Here is a tiny trained network, its code and every weight. The questions are about switching its units off for an input and a target symbol, where a switched-off unit gives its printed mean instead of its output.

import numpy as np


def w(rows, s, z=0):
    codes = np.array(rows[::2]) - 128.0
    scale = np.full(codes.shape[1], s)
    scale[-1] = z or s
    return codes * scale


def norm(h):
    return h / np.sqrt((h * h).mean(-1, keepdims=True) + 1e-5)


def f(y):
    return np.maximum(y, 0)


def softmax(a):
    e = np.exp(a - a.max(-1, keepdims=True))
    return e / e.sum(-1, keepdims=True)


def log_softmax(a):
    a = a - a.max(-1, keepdims=True)
    return a - np.log(np.exp(a).sum(-1, keepdims=True))


def net(x, mask):
    ids = ['ΘΞΠαεζλ'.index(c) for c in x.split()]
    T = len(ids)
    res = E[ids] + P[:T]
    u = 0
    for l in range(2):
        q, k, v = (norm(res) @ M[l].T for M in (Q, K, V))
        z = softmax(np.where(np.tri(T) > 0, q @ k.T / 2**0.5, -1e9)) @ v
        res = res + np.where(mask[u], z, O[l][:, -1]) @ O[l][:, :-1]
        u += 1
        y = f(norm(res) @ A[l][:, :-1].T + A[l][:, -1])
        res = res + np.where(mask[u : u + 8], y, B[l][:, -1]) @ B[l][:, :-1]
        u += 8
    return log_softmax(norm(res)[-1] @ U[:, :-1].T + U[:, -1])


Q, K, V, O, A, B = {}, {}, {}, {}, {}, {}
E = w([
[106,69,144,141,175,55,158],'Θ',
[64,158,48,160,134,89,99],'Ξ',
[141,146,172,172,254,143,96],'Π',
[163,193,88,228,84,122,136],'α',
[118,124,52,135,215,140,133],'ε',
[174,114,139,151,192,156,212],'ζ',
[147,110,137,84,173,84,96],'λ',
],0.022)
P = w([
[20,1,13,215,97,136,140],'0',
[119,190,71,96,136,127,179],'1',
[138,186,90,92,143,103,162],'2',
[145,216,113,118,151,85,147],'3',
[150,234,138,132,153,84,127],'4',
[154,255,143,151,163,65,123],'5',
],0.0081)
Q[0] = w([
[135,147,113,144,221,109,103],'0.h0',
[124,72,199,99,11,193,116],'0.h0',
],0.011)
K[0] = w([
[180,30,90,192,154,150,80],'0.h0',
[148,231,149,1,160,115,132],'0.h0',
],0.0087)
V[0] = w([
[105,197,100,127,59,120,2],'0.h0',
[70,123,131,140,175,175,43],'0.h0',
],0.0076)
O[0] = w([
[175,84,83,143,103,121,68,3],'0.h0',
[7,80,221,91,140,182,123,183],'0.h0',
],0.014,0.0042)
A[0] = w([
[208,132,79,145,158,100,165,165],'0.n0',
[93,165,94,114,159,172,186,173],'0.n1',
[133,90,122,76,138,29,139,116],'0.n2',
[87,116,144,11,190,122,97,126],'0.n3',
[193,171,125,134,72,177,81,90],'0.n4',
[87,177,107,90,125,128,26,178],'0.n5',
[208,149,141,81,79,226,132,8],'0.n6',
[186,100,190,95,163,176,179,135],'0.n7',
],0.012,0.011)
B[0] = w([
[109,149,194,248,93,178,195,213],'0.n0',
[180,93,80,151,182,113,129,250],'0.n1',
[175,148,68,182,114,62,96,174],'0.n2',
[155,131,136,164,220,131,115,217],'0.n3',
[206,147,198,150,157,117,97,143],'0.n4',
[199,187,123,59,109,191,98,188],'0.n5',
[245,169,15,131,147,190,81,128],'0.n6',
[106,194,120,131,146,147,185,177],'0.n7',
],0.011)
Q[1] = w([
[250,221,147,255,107,170,122],'1.h0',
[111,107,69,41,54,143,117],'1.h0',
],0.0095)
K[1] = w([
[41,2,192,115,30,186,26],'1.h0',
[227,207,123,137,192,148,149],'1.h0',
],0.0086)
V[1] = w([
[216,221,165,89,165,192,82],'1.h0',
[77,190,2,124,114,166,147],'1.h0',
],0.0089)
O[1] = w([
[213,254,88,64,182,250,187,2],'1.h0',
[27,231,14,15,67,168,80,211],'1.h0',
],0.0086,0.0041)
A[1] = w([
[77,170,175,128,206,171,175,105],'1.n0',
[52,129,194,149,100,181,171,74],'1.n1',
[189,113,196,84,140,90,75,254],'1.n2',
[254,176,145,185,63,112,159,45],'1.n3',
[171,71,220,123,123,104,128,215],'1.n4',
[108,155,70,144,175,94,82,157],'1.n5',
[33,141,159,170,65,170,156,191],'1.n6',
[119,126,122,205,109,81,123,193],'1.n7',
],0.012,0.0042)
B[1] = w([
[42,134,74,103,67,178,44,248],'1.n0',
[143,156,85,45,26,17,144,151],'1.n1',
[147,146,11,198,211,130,148,167],'1.n2',
[127,174,151,202,195,215,115,229],'1.n3',
[183,187,149,54,175,106,60,166],'1.n4',
[164,80,75,67,62,82,135,241],'1.n5',
[180,127,2,64,172,170,169,183],'1.n6',
[71,27,181,104,117,69,18,255],'1.n7',
],0.0089,0.0093)
U = w([
[92,76,185,148,126,41,121,101],'Θ',
[147,127,112,64,1,132,91,155],'Ξ',
[50,135,229,117,180,186,48,56],'Π',
[137,118,136,253,46,162,81,55],'α',
[82,64,53,175,152,152,101,166],'ε',
[87,191,130,152,117,88,244,80],'ζ',
[248,153,193,102,173,98,150,254],'λ',
],0.0094,0.0076)

Each question gives the input, a string of symbols that net reads in full, and the target symbol t.
The units are the heads (2 rows each of Q, K, V and O) and the neurons (one row each of A and B). Each row of codes is followed by its name. A weight is (code - 128) times the scale printed after its matrix; where a second scale follows, it is the last column's (O, A, B and U).
mask holds one flag per unit, layer by layer, with each layer's heads first. A switched-off unit (its flag False) gives its mean, the last column of its rows in O or B, instead of its output. The means were averaged over made-up inputs and are rounded, as every weight is.
A unit's drop is (log p(t) with every unit on - log p(t) with that unit switched off) / (log p(t) with every unit on - log p(t) with every unit switched off).
The circuit of an input: a set's keep is (log p(t) with only the set's units on - log p(t) with every unit switched off) / (log p(t) with every unit on - log p(t) with every unit switched off). Starting from the 12 units with the biggest drops (on a tie, the unit counted first), units are removed one at a time, each time the one whose removal leaves the highest keep (on an exact tie, the one counted first), for as long as the keep stays at least 0.8.
units of the circuit, in order: the units of the circuit, biggest drop first
k most important neurons: the k neurons with the biggest drops, biggest first
top k neurons in layer l: the k neurons of layer l with the biggest drops, biggest first
drop of u: that unit's drop, to one decimal
input α α ζ, target ζ: most important neuron : (0.n7)
input α ε Ξ ε Π ε, target α: units of the circuit, in order : (0.h0, 0.n0)
input α α λ Π ζ, target ζ: top 4 neurons in layer 0 : (0.n0, 0.n7, 0.n3, 0.n2)
input Ξ λ Ξ ε Θ Θ, target Ξ: units of the circuit, in order : (1.h0, 1.n5)
input α α λ Θ Θ, target α: top 2 neurons in layer 0 : (0.n2, 0.n0)
input Θ α Ξ ζ, target Θ: top 3 neurons in layer 0 : (0.n5, 0.n1, 0.n3)
input Θ Θ Ξ, target Θ: 2 most important neurons : (0.n1, 1.n0)
input λ α Θ Ξ λ α, target λ: units of the circuit, in order : (0.n4, 1.n0)
input Π Π Π ε α, target Π: 2 most important neurons : (0.n0, 1.n5)
input Π α Ξ ζ ζ, target Π: top 2 neurons in layer 1 : (1.n0, 1.n5)
input Ξ α ζ ε λ Θ, target Ξ: top 3 neurons in layer 0 : (0.n2, 0.n5, 0.n1)
input α λ Π, target α: top 2 neurons in layer 0 : (0.n0, 0.n3)
input λ α Θ, target λ: top 2 neurons in layer 1 : (1.n0, 1.n4)
input Π ε Θ λ Θ Θ, target Π: top 4 neurons in layer 1 : (1.n0, 1.n4, 1.n5, 1.n6)
input Θ ε λ ε, target Θ: top 2 neurons in layer 0 : (0.n5, 0.n7)
input ζ Π α, target ζ: units of the circuit, in order : (0.h0)
input Θ α Θ ζ ε α, target Θ: 2 most important neurons : (1.n7, 0.n5)
input Π Π ζ, target Π: top 4 neurons in layer 1 : (1.n0, 1.n5, 1.n6, 1.n2)
input Π Ξ ε α λ Θ, target Π: 2 most important neurons : (1.n0, 0.n3)
input Θ λ Θ ζ Ξ ζ, target Θ: 2 most important neurons : (0.n5, 1.n7)
input λ Ξ ε, target λ: most important neuron : (0.n5)
input ζ α ζ ε Ξ, target Ξ: drop of 0.n3 : 0.2
input λ α α Π ε, target λ: drop of 0.n4 : 0.1
